Below are the code and all the weights of a small trained network. Each question names an input and a class and asks about switching units off, where a switched-off unit gives its printed mean instead of its output.

import numpy as np


def w(rows, s, z=0):
    codes = np.array(rows[::2]) - 128.0
    scale = np.full(codes.shape[1], s)
    scale[-1] = z or s
    return codes * scale


def f(y):
    return y / 2 * (1 + np.tanh(0.7978845608 * (y + 0.044715 * y**3)))


def log_softmax(a):
    a = a - a.max(-1, keepdims=True)
    return a - np.log(np.exp(a).sum(-1, keepdims=True))


def net(x, mask):
    res = np.array(x, float).reshape(1, 7) / 4 @ E
    y = f(res @ A[0][:, :-1].T + A[0][:, -1])
    res = res + np.where(mask, y, B[0][:, -1]) @ B[0][:, :-1]
    return log_softmax(res[-1] @ U[:, :-1].T + U[:, -1])


A, B = {}, {}
E = w([
[111,122,43],'x0',
[129,133,126],'x1',
[126,130,130],'x2',
[128,128,128],'x3',
[223,178,113],'x4',
[123,131,126],'x5',
[73,255,133],'x6',
],0.01)
A[0] = w([
[92,114,149,91],'neuron 1',
[77,116,143,119],'neuron 2',
[138,128,171,47],'neuron 3',
[145,72,107,41],'neuron 4',
[90,59,145,70],'neuron 5',
[109,132,27,182],'neuron 6',
[150,100,159,142],'neuron 7',
[64,112,142,23],'neuron 8',
[151,88,121,70],'neuron 9',
[183,180,101,252],'neuron 10',
[143,84,103,119],'neuron 11',
[97,163,122,155],'neuron 12',
[252,174,89,65],'neuron 13',
[141,133,205,200],'neuron 14',
[172,113,51,133],'neuron 15',
[45,98,133,135],'neuron 16',
[152,135,188,97],'neuron 17',
[171,86,129,112],'neuron 18',
],0.015,0.0031)
B[0] = w([
[159,97,117,150],'neuron 1',
[182,102,130,167],'neuron 2',
[80,101,133,136],'neuron 3',
[126,154,155,176],'neuron 4',
[166,154,126,190],'neuron 5',
[51,75,189,201],'neuron 6',
[104,133,153,167],'neuron 7',
[186,82,151,166],'neuron 8',
[113,188,156,163],'neuron 9',
[123,70,172,222],'neuron 10',
[108,172,199,173],'neuron 11',
[195,117,254,174],'neuron 12',
[164,44,113,254],'neuron 13',
[47,36,75,191],'neuron 14',
[114,101,151,191],'neuron 15',
[213,73,105,206],'neuron 16',
[78,88,130,161],'neuron 17',
[95,224,168,187],'neuron 18',
],0.0077,0.0091)
U = w([
[140,120,167,252],'0',
[219,88,158,13],'1',
[131,127,172,236],'2',
[28,88,141,73],'3',
[167,198,250,1],'4',
[133,129,139,232],'5',
[131,125,142,189],'6',
[104,191,40,13],'7',
],0.014,0.0055)

Each question gives the input, the list of numbers given to net, and the class t.
The units are the neurons (one row each of A and B). Each row of codes is followed by its name. A weight is (code - 128) times the scale printed after its matrix; where a second scale follows, it is the last column's (A, B and U).
mask holds one flag per neuron, in row order. A switched-off neuron (its flag False) gives its mean, the last column of its row in B, instead of its output. The means were averaged over made-up inputs and are rounded, as every weight is.
A unit's drop is (log p(t) with every unit on - log p(t) with that unit switched off) / (log p(t) with every unit on - log p(t) with every unit switched off).
The circuit of an input: a set's keep is (log p(t) with only the set's units on - log p(t) with every unit switched off) / (log p(t) with every unit on - log p(t) with every unit switched off). Starting from the 12 units with the biggest drops (on a tie, the unit counted first), units are removed one at a time, each time the one whose removal leaves the highest keep (on an exact tie, the one counted first), for as long as the keep stays at least 0.8.
circuit, biggest first: the units of the circuit, biggest drop first
unit that matters most: the unit with the biggest drop
k most important neurons: the k neurons with the biggest drops, biggest first
drop when u is switched off: that unit's drop, to one decimal
input [8,-5,5,-8,5,-2,-6], class 3: circuit, biggest first -> (neuron 6; neuron 16)
input [1,5,1,-7,7,6,5], class 1: circuit, biggest first -> (neuron 13)
input [1,6,-5,4,-8,-6,-4], class 1: circuit, biggest first -> (neuron 16; neuron 5)
input [-7,5,-6,5,-7,-4,3], class 1: circuit, biggest first -> (neuron 16; neuron 8; neuron 2)
input [5,3,3,-1,1,-4,1], class 3: 2 most important neurons -> (neuron 6; neuron 16)
input [2,2,1,8,2,6,8], class 4: 2 most important neurons -> (neuron 12; neuron 14)
input [2,-3,-2,-3,-3,-4,7], class 4: 3 most important neurons -> (neuron 12; neuron 14; neuron 13)
input [8,-5,-7,5,1,4,-8], class 3: 3 most important neurons -> (neuron 6; neuron 12; neuron 15)
input [5,5,-7,5,5,-8,-6], class 0: 2 most important neurons -> (neuron 13; neuron 18)
input [-8,5,4,3,-4,5,5], class 3: 2 most important neurons -> (neuron 14; neuron 17)
input [1,0,-5,-7,8,4,8], class 1: 3 most important neurons -> (neuron 13; neuron 18; neuron 10)
input [-6,-4,4,-2,4,4,4], class 3: drop when neuron 16 is switched off -> 0.1
input [-7,-6,-4,7,-2,0,0], class 3: drop when neuron 4 is switched off -> 0.0
input [-6,3,8,-7,4,-8,6], class 0: drop when neuron 16 is switched off -> -0.1
input [-5,-1,1,-5,-4,5,-7], class 4: unit that matters most -> neuron 18
